Below is a small trained network, with its code and all its weights. Each question gives an input and a class and asks what happens when units are switched off, that is, made to give their printed mean instead of their output.

import numpy as np


def w(rows, s, z=0):
    codes = np.array(rows[::2]) - 128.0
    scale = np.full(codes.shape[1], s)
    scale[-1] = z or s
    return codes * scale


def f(y):
    return np.maximum(y, 0)


def log_softmax(a):
    a = a - a.max(-1, keepdims=True)
    return a - np.log(np.exp(a).sum(-1, keepdims=True))


def net(x, mask):
    res = np.array(x, float).reshape(1, 3) / 4 @ E
    y = f(res @ A[0][:, :-1].T + A[0][:, -1])
    res = res + np.where(mask, y, B[0][:, -1]) @ B[0][:, :-1]
    return log_softmax(res[-1] @ U[:, :-1].T + U[:, -1])


A, B = {}, {}
E = w([
[2,150,199,170,161,104],'x0',
[171,63,240,100,124,20],'x1',
[103,100,139,26,197,176],'x2',
],0.0087)
A[0] = w([
[76,162,142,147,154,142,217],'n1',
[51,125,156,126,134,105,192],'n2',
[68,149,102,75,186,210,192],'n3',
[87,81,122,83,142,175,162],'n4',
[105,141,132,94,167,157,142],'n5',
[92,158,193,189,154,107,253],'n6',
[166,164,37,181,102,183,226],'n7',
[125,103,187,159,128,61,145],'n8',
[118,129,126,133,161,122,93],'n9',
[250,68,180,78,152,73,253],'n10',
[180,107,87,99,76,137,228],'n11',
[103,118,117,94,163,151,164],'n12',
[127,133,107,119,130,97,98],'n13',
],0.013,0.0031)
B[0] = w([
[59,183,67,170,133,72,177],'n1',
[47,199,189,147,150,84,184],'n2',
[138,159,107,159,229,207,212],'n3',
[151,146,131,100,250,171,179],'n4',
[153,162,132,130,222,186,166],'n5',
[16,152,192,213,97,67,203],'n6',
[178,96,83,254,65,224,226],'n7',
[104,64,243,129,177,120,198],'n8',
[126,130,91,145,154,120,136],'n9',
[199,40,183,13,75,112,253],'n10',
[200,92,3,138,70,96,192],'n11',
[190,196,121,91,225,202,168],'n12',
[149,144,122,94,158,171,131],'n13',
],0.0079,0.014)
U = w([
[121,50,35,117,115,153,6],'0',
[94,254,104,118,208,184,137],'1',
[150,122,34,254,64,184,221],'2',
[214,98,115,28,53,78,146],'3',
[38,207,162,170,101,39,159],'4',
[164,109,139,96,211,172,117],'5',
[151,157,99,147,111,92,17],'6',
[116,43,210,100,86,108,191],'7',
],0.0099,0.0025)

Each question gives the input, the list of numbers given to net, and the class t.
The units are the neurons (one row each of A and B). Each row of codes is followed by its name. A weight is (code - 128) times the scale printed after its matrix; where a second scale follows, it is the last column's (A, B and U).
mask holds one flag per neuron, in row order. A switched-off neuron (its flag False) gives its mean, the last column of its row in B, instead of its output. The means were averaged over made-up inputs and are rounded, as every weight is.
A unit's drop is (log p(t) with every unit on - log p(t) with that unit switched off) / (log p(t) with every unit on - log p(t) with every unit switched off).
The circuit of an input: a set's keep is (log p(t) with only the set's units on - log p(t) with every unit switched off) / (log p(t) with every unit on - log p(t) with every unit switched off). Starting from the 12 units with the biggest drops (on a tie, the unit counted first), units are removed one at a time, each time the one whose removal leaves the highest keep (on an exact tie, the one counted first), for as long as the keep stays at least 0.8.
units of the circuit, in order: the units of the circuit, biggest drop first
most important unit: the unit with the biggest drop
k most important neurons: the k neurons with the biggest drops, biggest first
drop when u is switched off: that unit's drop, to one decimal
input [3,4,-8], class 4: 2 most important neurons : (n6, n10)
input [7,0,2], class 4: units of the circuit, in order : (n6)
input [-3,-2,2], class 2: units of the circuit, in order : (n10, n7)
input [-1,0,0], class 3: units of the circuit, in order : (n3, n6)
input [8,-1,2], class 4: 3 most important neurons : (n6, n2, n1)
input [1,2,-8], class 4: units of the circuit, in order : (n6, n7)
input [-8,1,-5], class 3: 4 most important neurons : (n10, n3, n6, n1)
input [8,8,-2], class 4: 2 most important neurons : (n6, n2)
input [-8,-7,8], class 2: 3 most important neurons : (n7, n11, n2)
input [-6,3,8], class 3: 2 most important neurons : (n10, n11)
input [-7,-2,2], class 2: drop when n7 is switched off : 1.0
input [7,-6,-7], class 4: drop when n9 is switched off : 0.0
input [-6,3,-5], class 3: drop when n10 is switched off : 0.1
input [2,2,2], class 4: most important unit : n10
